Here is a tiny trained network, its code and every weight. The questions are about switching its units off for an input and a class, where a switched-off unit gives its printed mean instead of its output.

import numpy as np


def w(rows, s, z=0):
    codes = np.array(rows[::2]) - 128.0
    scale = np.full(codes.shape[1], s)
    scale[-1] = z or s
    return codes * scale


def f(y):
    return y / 2 * (1 + np.tanh(0.7978845608 * (y + 0.044715 * y**3)))


def log_softmax(a):
    a = a - a.max(-1, keepdims=True)
    return a - np.log(np.exp(a).sum(-1, keepdims=True))


def net(x, mask):
    res = np.array(x, float).reshape(1, 3) / 4 @ E
    y = f(res @ A[0][:, :-1].T + A[0][:, -1])
    res = res + np.where(mask, y, B[0][:, -1]) @ B[0][:, :-1]
    return log_softmax(res[-1] @ U[:, :-1].T + U[:, -1])


A, B = {}, {}
E = w([
[167,195,95,185,127,38,157,133,169,172],'x0',
[182,152,158,49,129,192,94,8,167,77],'x1',
[162,171,156,108,68,101,199,138,141,89],'x2',
],0.017)
A[0] = w([
[35,137,125,138,109,111,149,250,85,196,169],'n0',
[70,145,122,238,99,42,187,162,77,140,182],'n1',
[132,192,70,191,235,97,41,82,211,211,173],'n2',
[163,190,201,17,70,164,86,114,174,72,190],'n3',
[121,64,182,174,254,191,47,148,169,154,129],'n4',
[126,191,179,89,108,153,229,94,146,45,133],'n5',
[201,166,223,77,32,126,173,112,159,52,202],'n6',
[139,95,161,81,133,120,147,86,169,113,166],'n7',
[135,95,189,68,87,85,136,126,85,183,79],'n8',
[58,10,146,74,212,208,19,90,169,150,190],'n9',
[75,165,101,205,178,121,87,153,150,139,108],'n10',
[109,122,183,88,126,238,99,56,101,75,215],'n11',
[147,183,133,95,101,195,88,102,116,111,252],'n12',
],0.0085,0.0037)
B[0] = w([
[143,63,105,184,170,69,131,183,137,113,237],'n0',
[126,124,73,174,156,128,143,154,164,156,250],'n1',
[113,211,1,94,72,99,81,80,118,148,218],'n2',
[76,155,211,122,137,71,162,71,54,165,225],'n3',
[148,98,120,81,127,132,79,134,108,82,191],'n4',
[103,217,197,88,99,177,207,104,125,77,197],'n5',
[71,250,225,174,113,105,193,113,125,181,224],'n6',
[164,198,174,106,95,121,131,76,110,129,167],'n7',
[128,166,141,165,158,90,118,111,163,135,133],'n8',
[177,92,160,40,105,226,51,128,54,127,237],'n9',
[164,113,83,151,130,126,100,102,105,67,178],'n10',
[116,157,203,29,152,85,106,132,153,167,227],'n11',
[70,100,220,96,146,119,138,97,158,183,189],'n12',
],0.0096,0.02)
U = w([
[94,177,215,110,116,96,198,5,98,155,200],'0',
[117,189,153,169,119,119,217,225,203,153,103],'1',
[156,71,192,24,152,163,34,73,91,147,165],'2',
[160,229,7,126,114,92,86,69,142,152,167],'3',
[140,1,96,192,188,58,170,157,139,151,143],'4',
[215,108,138,157,66,174,172,106,45,109,4],'5',
[172,21,99,148,163,128,43,149,44,97,78],'6',
],0.0085,0.003)

Each question gives the input, the list of numbers given to net, and the class t.
The units are the neurons (one row each of A and B). Each row of codes is followed by its name. A weight is (code - 128) times the scale printed after its matrix; where a second scale follows, it is the last column's (A, B and U).
mask holds one flag per neuron, in row order. A switched-off neuron (its flag False) gives its mean, the last column of its row in B, instead of its output. The means were averaged over made-up inputs and are rounded, as every weight is.
A unit's drop is (log p(t) with every unit on - log p(t) with that unit switched off) / (log p(t) with every unit on - log p(t) with every unit switched off).
The circuit of an input: a set's keep is (log p(t) with only the set's units on - log p(t) with every unit switched off) / (log p(t) with every unit on - log p(t) with every unit switched off). Starting from the 12 units with the biggest drops (on a tie, the unit counted first), units are removed one at a time, each time the one whose removal leaves the highest keep (on an exact tie, the one counted first), for as long as the keep stays at least 0.8.
circuit, biggest first: the units of the circuit, biggest drop first
top k neurons: the k neurons with the biggest drops, biggest first
drop of u: that unit's drop, to one decimal
input [3,-7,-8], class 4: circuit, biggest first -> (n0)
input [-1,-2,-8], class 6: circuit, biggest first -> (n11; n6)
input [-5,7,-1], class 0: top 2 neurons -> (n3; n6)
input [8,1,6], class 1: circuit, biggest first -> (n3; n9)
input [1,-7,-8], class 6: top 2 neurons -> (n4; n10)
input [-2,-3,3], class 4: top 2 neurons -> (n6; n5)
input [2,-2,-2], class 3: top 3 neurons -> (n2; n12; n9)
input [1,-3,-4], class 6: drop of n6 -> 0.2
input [4,-3,-7], class 3: drop of n2 -> 2.1
input [7,-7,-4], class 4: drop of n5 -> 0.3
input [3,0,-8], class 3: drop of n2 -> 2.6
